Below are the code and all the weights of a small trained network. Each question names an input and a target symbol and asks about switching units off, where a switched-off unit gives its printed mean instead of its output.

import numpy as np


def w(rows, s, z=0):
    codes = np.array(rows[::2]) - 128.0
    scale = np.full(codes.shape[1], s)
    scale[-1] = z or s
    return codes * scale


def f(y):
    return np.maximum(y, 0)


def softmax(a):
    e = np.exp(a - a.max(-1, keepdims=True))
    return e / e.sum(-1, keepdims=True)


def log_softmax(a):
    a = a - a.max(-1, keepdims=True)
    return a - np.log(np.exp(a).sum(-1, keepdims=True))


def net(x, mask):
    ids = ['ΘΩαβγεηλμτψ'.index(c) for c in x.split()]
    T = len(ids)
    res = E[ids] + P[:T]
    u = 0
    for l in range(3):
        r = res
        for j in range(2):
            rows = slice(2 * j, 2 * j + 2)
            q, k, v = (r @ M[l][rows].T for M in (Q, K, V))
            z = softmax(np.where(np.tri(T) > 0, q @ k.T / 2**0.5, -1e9)) @ v
            o = O[l][rows]
            res = res + np.where(mask[u + j], z, o[:, -1]) @ o[:, :-1]
        u += 2
        y = f(res @ A[l][:, :-1].T + A[l][:, -1])
        res = res + np.where(mask[u : u + 8], y, B[l][:, -1]) @ B[l][:, :-1]
        u += 8
    return log_softmax(res[-1] @ U[:, :-1].T + U[:, -1])


Q, K, V, O, A, B = {}, {}, {}, {}, {}, {}
E = w([
[190,161,193],'Θ',
[156,141,135],'Ω',
[156,139,135],'α',
[158,139,134],'β',
[159,138,134],'γ',
[192,119,112],'ε',
[145,123,187],'η',
[206,227,51],'λ',
[9,150,23],'μ',
[67,50,156],'τ',
[65,88,125],'ψ',
],0.011)
P = w([
[97,238,195],'0',
[136,200,166],'1',
[147,185,142],'2',
[185,143,129],'3',
[206,124,118],'4',
[231,100,102],'5',
[253,68,85],'6',
[221,91,99],'7',
[160,142,121],'8',
],0.0049)
Q[0] = w([
[51,10,207],'0.h0',
[2,232,185],'0.h0',
[109,178,107],'0.h1',
[204,184,33],'0.h1',
],0.0075)
K[0] = w([
[73,50,255],'0.h0',
[85,207,208],'0.h0',
[79,149,147],'0.h1',
[71,44,81],'0.h1',
],0.009)
V[0] = w([
[56,191,165],'0.h0',
[116,224,84],'0.h0',
[199,94,255],'0.h1',
[52,115,119],'0.h1',
],0.0074)
O[0] = w([
[64,129,49,66],'0.h0',
[170,109,8,251],'0.h0',
[93,207,254,152],'0.h1',
[129,166,27,35],'0.h1',
],0.0078,0.0031)
A[0] = w([
[61,32,162,252],'0.n0',
[201,179,112,192],'0.n1',
[125,182,77,68],'0.n2',
[155,105,254,189],'0.n3',
[147,196,114,149],'0.n4',
[17,140,124,159],'0.n5',
[110,11,203,174],'0.n6',
[161,191,141,176],'0.n7',
],0.0089,0.0037)
B[0] = w([
[13,114,1,144],'0.n0',
[174,149,185,255],'0.n1',
[116,53,200,156],'0.n2',
[42,103,200,214],'0.n3',
[183,60,174,177],'0.n4',
[155,241,77,139],'0.n5',
[12,156,95,161],'0.n6',
[184,125,191,201],'0.n7',
],0.0058,0.0075)
Q[1] = w([
[157,64,254],'1.h0',
[62,94,79],'1.h0',
[119,87,209],'1.h1',
[127,195,80],'1.h1',
],0.0069)
K[1] = w([
[79,2,169],'1.h0',
[141,242,163],'1.h0',
[185,230,95],'1.h1',
[46,95,161],'1.h1',
],0.008)
V[1] = w([
[251,78,56],'1.h0',
[20,2,75],'1.h0',
[20,168,51],'1.h1',
[15,41,135],'1.h1',
],0.0054)
O[1] = w([
[128,195,201,143],'1.h0',
[208,1,159,34],'1.h0',
[62,13,107,3],'1.h1',
[119,18,207,18],'1.h1',
],0.0062,0.0057)
A[1] = w([
[193,206,157,132],'1.n0',
[17,153,104,149],'1.n1',
[202,92,93,142],'1.n2',
[59,144,1,254],'1.n3',
[101,68,70,167],'1.n4',
[83,174,155,140],'1.n5',
[54,59,61,149],'1.n6',
[116,182,170,159],'1.n7',
],0.0073,0.0085)
B[1] = w([
[166,145,124,253],'1.n0',
[73,143,95,150],'1.n1',
[155,70,144,162],'1.n2',
[133,195,48,173],'1.n3',
[140,175,94,140],'1.n4',
[88,186,129,167],'1.n5',
[137,255,142,145],'1.n6',
[123,197,116,203],'1.n7',
],0.0089,0.012)
Q[2] = w([
[123,124,134],'2.h0',
[79,2,194],'2.h0',
[85,111,146],'2.h1',
[62,154,61],'2.h1',
],0.0068)
K[2] = w([
[142,81,78],'2.h0',
[3,172,92],'2.h0',
[190,143,120],'2.h1',
[116,154,121],'2.h1',
],0.0057)
V[2] = w([
[38,152,139],'2.h0',
[254,203,182],'2.h0',
[218,84,124],'2.h1',
[105,255,24],'2.h1',
],0.0047)
O[2] = w([
[43,75,184,101],'2.h0',
[191,93,108,250],'2.h0',
[253,252,196,106],'2.h1',
[134,13,166,253],'2.h1',
],0.0059,0.017)
A[2] = w([
[131,166,79,85],'2.n0',
[145,20,139,255],'2.n1',
[143,160,39,177],'2.n2',
[170,107,195,198],'2.n3',
[165,141,195,127],'2.n4',
[151,114,244,172],'2.n5',
[95,158,181,184],'2.n6',
[159,190,178,150],'2.n7',
],0.011,0.0029)
B[2] = w([
[193,41,154,176],'2.n0',
[98,37,40,166],'2.n1',
[253,29,181,223],'2.n2',
[16,136,15,227],'2.n3',
[47,203,81,227],'2.n4',
[24,183,64,199],'2.n5',
[101,71,242,149],'2.n6',
[125,214,151,254],'2.n7',
],0.0057,0.013)
U = w([
[41,254,102,133],'Θ',
[82,103,204,255],'Ω',
[212,166,110,86],'α',
[117,105,173,91],'β',
[113,113,196,207],'γ',
[119,103,179,113],'ε',
[41,90,51,94],'η',
[120,91,199,160],'λ',
[159,46,92,85],'μ',
[102,76,91,168],'τ',
[113,114,151,11],'ψ',
],0.0062,0.0049)

Each question gives the input, a string of symbols that net reads in full, and the target symbol t.
The units are the heads (2 rows each of Q, K, V and O) and the neurons (one row each of A and B). Each row of codes is followed by its name. A weight is (code - 128) times the scale printed after its matrix; where a second scale follows, it is the last column's (O, A, B and U).
mask holds one flag per unit, layer by layer, with each layer's heads first. A switched-off unit (its flag False) gives its mean, the last column of its rows in O or B, instead of its output. The means were averaged over made-up inputs and are rounded, as every weight is.
A unit's drop is (log p(t) with every unit on - log p(t) with that unit switched off) / (log p(t) with every unit on - log p(t) with every unit switched off).
top k neurons: the k neurons with the biggest drops, biggest first
top k neurons in layer l: the k neurons of layer l with the biggest drops, biggest first
heads that matter: for each layer, one digit per head in row order, 1 if its drop is at least 0.15 and else 0, layers parted by /
input η ε λ γ α ε γ, target Θ: heads that matter -> 11 / 00 / 00
input ε β ε α, target Θ: top 2 neurons in layer 2 -> (2.n2, 2.n0)
input λ γ λ γ Ω Θ γ τ α, target η: heads that matter -> 00 / 10 / 00
input α λ μ Θ λ λ λ μ, target μ: heads that matter -> 00 / 00 / 01
input τ λ Θ η λ λ α γ, target α: heads that matter -> 00 / 11 / 10
input α γ ε τ λ, target η: top 3 neurons in layer 2 -> (2.n3, 2.n1, 2.n5)
input Θ τ λ, target η: top 2 neurons -> (0.n0, 0.n1)
input Θ β ε ε γ λ λ ε, target α: heads that matter -> 00 / 01 / 10
input ε λ λ μ ε μ α, target μ: heads that matter -> 01 / 00 / 00
input ψ γ α λ λ ε β, target α: top 2 neurons in layer 0 -> (0.n1, 0.n4)
input μ Ω ε ε γ, target Θ: heads that matter -> 11 / 10 / 01
input η ψ ε τ Ω, target η: top 2 neurons in layer 2 -> (2.n1, 2.n5)
input ε η λ γ μ ε, target μ: top 2 neurons in layer 2 -> (2.n1, 2.n7)
input γ γ μ γ γ ε Ω, target Θ: heads that matter -> 10 / 10 / 11
input ε λ α μ τ Ω μ γ, target μ: heads that matter -> 01 / 00 / 00
input ε ε Ω β ε ε τ, target η: top 2 neurons -> (0.n0, 0.n6)
input α ε α ε ε ε Ω β, target Θ: heads that matter -> 00 / 00 / 00
input η Ω λ γ, target α: top neuron in layer 2 -> (2.n3)
input Ω λ ε, target α: top neuron in layer 0 -> (0.n3)
input μ α ε μ Ω γ ε Ω, target Θ: top 2 neurons -> (1.n3, 2.n2)
input λ η λ Ω, target α: top 2 neurons in layer 0 -> (0.n3, 0.n4)
input γ ε α Ω τ ε ε, target η: heads that matter -> 10 / 10 / 00
input Θ Ω Θ ε Ω τ γ, target η: heads that matter -> 00 / 10 / 00
input λ γ Ω α ε ε τ τ α, target η: top 2 neurons in layer 2 -> (2.n1, 2.n5)
input ε λ Ω, target α: top neuron in layer 0 -> (0.n3)
input γ λ β α Θ Ω λ ε μ, target μ: top 3 neurons -> (2.n2, 1.n3, 2.n0)
input ε λ ε α ε ε, target Θ: top 2 neurons -> (1.n3, 2.n2)
input ε λ ε ε τ γ τ Ω γ, target η: top 3 neurons in layer 2 -> (2.n1, 2.n5, 2.n3)
input λ ε τ ε λ μ ε, target μ: top 3 neurons in layer 0 -> (0.n3, 0.n5, 0.n4)
